Here is a tiny trained network, its code and every weight. The questions are about switching its units off for an input and a target symbol, where a switched-off unit gives its printed mean instead of its output.

import numpy as np


def w(rows, s, z=0):
    codes = np.array(rows[::2]) - 128.0
    scale = np.full(codes.shape[1], s)
    scale[-1] = z or s
    return codes * scale


def norm(h):
    return h / np.sqrt((h * h).mean(-1, keepdims=True) + 1e-5)


def f(y):
    return np.maximum(y, 0)


def softmax(a):
    e = np.exp(a - a.max(-1, keepdims=True))
    return e / e.sum(-1, keepdims=True)


def log_softmax(a):
    a = a - a.max(-1, keepdims=True)
    return a - np.log(np.exp(a).sum(-1, keepdims=True))


def net(x, mask):
    ids = ['ΔΨαζηστ'.index(c) for c in x.split()]
    T = len(ids)
    res = E[ids] + P[:T]
    r = norm(res)
    for j in range(3):
        rows = slice(3 * j, 3 * j + 3)
        q, k, v = (r @ M[0][rows].T for M in (Q, K, V))
        z = softmax(np.where(np.tri(T) > 0, q @ k.T / 3**0.5, -1e9)) @ v
        o = O[0][rows]
        res = res + np.where(mask[j], z, o[:, -1]) @ o[:, :-1]
    y = f(norm(res) @ A[0][:, :-1].T + A[0][:, -1])
    res = res + np.where(mask[3:11], y, B[0][:, -1]) @ B[0][:, :-1]
    return log_softmax(norm(res)[-1] @ U[:, :-1].T + U[:, -1])


Q, K, V, O, A, B = {}, {}, {}, {}, {}, {}
E = w([
[196,219,86,213],'Δ',
[195,224,85,215],'Ψ',
[116,39,171,177],'α',
[252,138,225,148],'ζ',
[114,18,150,185],'η',
[71,180,123,16],'σ',
[151,136,44,210],'τ',
],0.018)
P = w([
[140,205,31,9],'0',
[49,201,133,140],'1',
[55,192,134,147],'2',
[60,178,138,159],'3',
[66,160,140,161],'4',
[74,152,138,163],'5',
[85,139,138,162],'6',
[95,128,138,164],'7',
[108,116,136,161],'8',
[121,102,132,162],'9',
[134,89,129,155],'10',
[156,72,127,158],'11',
[173,55,125,156],'12',
[194,39,119,148],'13',
],0.015)
Q[0] = w([
[138,145,251,207],'head 0',
[70,55,160,183],'head 0',
[200,191,200,123],'head 0',
[197,234,216,123],'head 1',
[103,146,173,58],'head 1',
[171,127,181,125],'head 1',
[42,197,139,29],'head 2',
[121,116,56,36],'head 2',
[137,168,77,42],'head 2',
],0.017)
K[0] = w([
[96,141,215,94],'head 0',
[18,112,129,136],'head 0',
[204,140,202,115],'head 0',
[79,92,22,164],'head 1',
[79,188,87,134],'head 1',
[81,111,117,166],'head 1',
[5,245,140,47],'head 2',
[118,168,164,45],'head 2',
[67,141,153,63],'head 2',
],0.018)
V[0] = w([
[112,90,105,72],'head 0',
[170,152,177,103],'head 0',
[172,69,207,58],'head 0',
[169,162,62,149],'head 1',
[99,148,157,88],'head 1',
[27,99,65,171],'head 1',
[92,95,7,166],'head 2',
[103,65,19,92],'head 2',
[184,143,152,236],'head 2',
],0.015)
O[0] = w([
[86,175,137,110,53],'head 0',
[171,168,144,204,126],'head 0',
[88,190,130,227,58],'head 0',
[138,199,16,134,143],'head 1',
[74,110,153,123,102],'head 1',
[140,103,80,34,152],'head 1',
[63,124,4,50,238],'head 2',
[12,107,119,81,133],'head 2',
[255,92,42,55,254],'head 2',
],0.011,0.0087)
A[0] = w([
[20,120,142,8,70],'neuron 0',
[42,201,38,86,18],'neuron 1',
[134,238,88,238,130],'neuron 2',
[86,206,194,62,140],'neuron 3',
[188,236,49,144,247],'neuron 4',
[115,69,46,29,103],'neuron 5',
[150,135,100,65,74],'neuron 6',
[101,183,97,40,107],'neuron 7',
],0.014,0.011)
B[0] = w([
[165,146,122,151,169],'neuron 0',
[81,73,81,253,145],'neuron 1',
[183,99,171,102,157],'neuron 2',
[91,133,166,62,146],'neuron 3',
[63,105,139,148,252],'neuron 4',
[107,179,104,162,231],'neuron 5',
[151,135,140,126,154],'neuron 6',
[145,136,125,159,163],'neuron 7',
],0.022,0.016)
U = w([
[64,170,110,167,143],'Δ',
[176,170,118,77,223],'Ψ',
[163,77,106,4,160],'α',
[135,132,169,100,150],'ζ',
[137,100,139,116,32],'η',
[183,180,164,161,93],'σ',
[85,42,139,118,1],'τ',
],0.013,0.0076)

Each question gives the input, a string of symbols that net reads in full, and the target symbol t.
The units are the heads (3 rows each of Q, K, V and O) and the neurons (one row each of A and B). Each row of codes is followed by its name. A weight is (code - 128) times the scale printed after its matrix; where a second scale follows, it is the last column's (O, A, B and U).
mask holds one flag per unit, heads first, then neurons. A switched-off unit (its flag False) gives its mean, the last column of its rows in O or B, instead of its output. The means were averaged over made-up inputs and are rounded, as every weight is.
A unit's drop is (log p(t) with every unit on - log p(t) with that unit switched off) / (log p(t) with every unit on - log p(t) with every unit switched off).
The circuit of an input: a set's keep is (log p(t) with only the set's units on - log p(t) with every unit switched off) / (log p(t) with every unit on - log p(t) with every unit switched off). Starting from all 11 units, units are removed one at a time, each time the one whose removal leaves the highest keep (on an exact tie, the one counted first), for as long as the keep stays at least 0.8.
units of the circuit, in order: the units of the circuit, biggest drop first
top k neurons: the k neurons with the biggest drops, biggest first
heads that matter: for each layer, one digit per head in row order, 1 if its drop is at least 0.15 and else 0, layers parted by /
drop when u is switched off: that unit's drop, to one decimal
input α Δ Δ Ψ Ψ Ψ α α α ζ Ψ α τ σ, target Δ: heads that matter => 011
input Ψ τ τ τ τ Δ η α Ψ α Ψ, target α: units of the circuit, in order => head 1; head 0
input Δ η Δ τ α Ψ Δ, target α: units of the circuit, in order => head 0; head 1
input τ Δ σ Ψ η α Ψ η, target Ψ: top 3 neurons => neuron 4; neuron 5; neuron 1
input τ Ψ σ τ τ α η σ ζ α α τ α, target Δ: heads that matter => 111
input Ψ τ σ η ζ Δ, target τ: top 4 neurons => neuron 4; neuron 5; neuron 2; neuron 0
input Ψ τ Ψ ζ τ τ ζ σ ζ σ Ψ τ ζ η, target Δ: units of the circuit, in order => head 0; neuron 5
input Ψ Ψ α α ζ Ψ, target σ: units of the circuit, in order => head 0; neuron 2
input Ψ ζ ζ ζ Ψ, target σ: top 2 neurons => neuron 2; neuron 4
input η σ η α Ψ η η Δ α τ η, target α: units of the circuit, in order => head 1; neuron 4
input η Ψ τ α Ψ α η Δ Δ η η, target α: units of the circuit, in order => head 1
input σ α α α α, target α: top 2 neurons => neuron 4; neuron 1
input Ψ σ Ψ σ Ψ α Ψ τ τ Δ Δ τ α Ψ, target α: top 2 neurons => neuron 1; neuron 0
input η α η, target Ψ: top 3 neurons => neuron 4; neuron 5; neuron 0
input ζ Δ τ σ α α Ψ ζ Δ τ ζ τ ζ, target Δ: drop when neuron 5 is switched off => 0.1
input α Ψ σ σ α Δ α, target α: drop when head 1 is switched off => 1.0
input τ Ψ ζ Δ σ ζ α Δ, target σ: drop when head 0 is switched off => 1.4
